Below are the code and all the weights of a small trained network. Each question names an input and a class and asks about switching units off, where a switched-off unit gives its printed mean instead of its output.

import numpy as np


def w(rows, s, z=0):
    codes = np.array(rows[::2]) - 128.0
    scale = np.full(codes.shape[1], s)
    scale[-1] = z or s
    return codes * scale


def f(y):
    return y / 2 * (1 + np.tanh(0.7978845608 * (y + 0.044715 * y**3)))


def log_softmax(a):
    a = a - a.max(-1, keepdims=True)
    return a - np.log(np.exp(a).sum(-1, keepdims=True))


def net(x, mask):
    res = np.array(x, float).reshape(1, 3) / 4 @ E
    y = f(res @ A[0][:, :-1].T + A[0][:, -1])
    res = res + np.where(mask, y, B[0][:, -1]) @ B[0][:, :-1]
    return log_softmax(res[-1] @ U[:, :-1].T + U[:, -1])


A, B = {}, {}
E = w([
[49,119,225,157,26,44,95,71],'x0',
[2,229,150,154,83,159,219,110],'x1',
[219,181,135,243,211,113,166,30],'x2',
],0.0092)
A[0] = w([
[157,49,86,28,158,183,72,191,172],'neuron 0',
[66,56,151,119,117,132,95,181,198],'neuron 1',
[160,138,113,188,156,150,130,118,136],'neuron 2',
[69,134,154,141,90,117,143,123,181],'neuron 3',
[86,148,151,230,154,137,119,66,252],'neuron 4',
[154,138,127,132,179,191,155,87,127],'neuron 5',
[190,64,93,90,145,96,104,138,105],'neuron 6',
[133,142,151,109,102,116,121,168,77],'neuron 7',
[191,142,118,179,214,166,167,112,175],'neuron 8',
[86,202,156,151,76,76,174,86,179],'neuron 9',
[174,145,120,159,214,133,158,57,172],'neuron 10',
[85,159,173,175,101,148,203,45,134],'neuron 11',
[138,82,143,166,82,10,74,106,178],'neuron 12',
[150,107,190,149,133,69,81,143,200],'neuron 13',
[161,136,117,101,128,156,158,86,95],'neuron 14',
[92,159,101,54,138,205,163,168,163],'neuron 15',
[135,61,159,122,104,35,96,80,152],'neuron 16',
[119,119,75,182,173,165,221,135,86],'neuron 17',
[115,114,135,142,165,145,141,130,89],'neuron 18',
[136,119,166,120,116,103,71,74,145],'neuron 19',
[128,146,157,148,188,148,117,139,107],'neuron 20',
],0.012,0.0037)
B[0] = w([
[27,117,35,204,29,163,16,223,252],'neuron 0',
[176,77,124,124,103,82,46,71,197],'neuron 1',
[197,153,141,154,190,133,45,120,171],'neuron 2',
[128,108,78,181,100,70,120,80,191],'neuron 3',
[114,122,104,198,82,123,57,94,205],'neuron 4',
[167,206,140,146,195,194,108,145,175],'neuron 5',
[98,94,67,157,98,137,177,76,197],'neuron 6',
[130,97,148,148,143,84,103,118,141],'neuron 7',
[188,136,147,160,157,186,112,136,219],'neuron 8',
[123,91,62,177,82,103,120,114,220],'neuron 9',
[236,196,146,232,201,146,48,111,212],'neuron 10',
[58,79,47,175,69,144,162,133,215],'neuron 11',
[217,24,203,33,133,21,90,65,193],'neuron 12',
[166,76,147,83,95,94,118,69,168],'neuron 13',
[140,134,152,133,142,173,148,162,142],'neuron 14',
[60,121,129,47,51,72,131,202,202],'neuron 15',
[210,75,161,32,139,61,107,123,182],'neuron 16',
[113,206,216,69,159,185,185,154,182],'neuron 17',
[92,95,167,153,169,134,157,175,132],'neuron 18',
[142,2,147,63,132,85,112,80,160],'neuron 19',
[137,135,137,141,182,143,112,129,145],'neuron 20',
],0.0075,0.017)
U = w([
[107,123,154,104,195,101,176,97,2],'0',
[57,86,63,166,48,113,127,129,219],'1',
[140,164,104,220,214,183,135,116,118],'2',
[184,97,204,105,161,87,122,82,159],'3',
[94,160,133,121,140,169,137,199,42],'4',
[78,147,160,59,157,123,247,133,70],'5',
],0.012,0.0022)

Each question gives the input, the list of numbers given to net, and the class t.
The units are the neurons (one row each of A and B). Each row of codes is followed by its name. A weight is (code - 128) times the scale printed after its matrix; where a second scale follows, it is the last column's (A, B and U).
mask holds one flag per neuron, in row order. A switched-off neuron (its flag False) gives its mean, the last column of its row in B, instead of its output. The means were averaged over made-up inputs and are rounded, as every weight is.
A unit's drop is (log p(t) with every unit on - log p(t) with that unit switched off) / (log p(t) with every unit on - log p(t) with every unit switched off).
The circuit of an input: a set's keep is (log p(t) with only the set's units on - log p(t) with every unit switched off) / (log p(t) with every unit on - log p(t) with every unit switched off). Starting from the 12 units with the biggest drops (on a tie, the unit counted first), units are removed one at a time, each time the one whose removal leaves the highest keep (on an exact tie, the one counted first), for as long as the keep stays at least 0.8.
units of the circuit, in order: the units of the circuit, biggest drop first
most important unit: the unit with the biggest drop
top k neurons: the k neurons with the biggest drops, biggest first
drop of u: that unit's drop, to one decimal
input [-6,2,0], class 4: most important unit -> neuron 15
input [-1,-7,2], class 3: top 3 neurons -> (neuron 11; neuron 12; neuron 13)
input [-2,-8,2], class 2: units of the circuit, in order -> (neuron 10; neuron 15)
input [4,1,8], class 2: top 2 neurons -> (neuron 10; neuron 11)
input [5,0,3], class 3: top 3 neurons -> (neuron 0; neuron 12; neuron 16)
input [-6,7,1], class 4: top 2 neurons -> (neuron 15; neuron 17)
input [4,3,8], class 2: top 2 neurons -> (neuron 10; neuron 0)
input [2,-3,8], class 3: top 2 neurons -> (neuron 12; neuron 0)
input [-8,1,-1], class 4: drop of neuron 15 -> 0.2
input [-7,7,-5], class 4: drop of neuron 11 -> 0.2
input [7,-7,-7], class 3: drop of neuron 12 -> 0.1
input [-5,6,-3], class 5: drop of neuron 4 -> 0.1
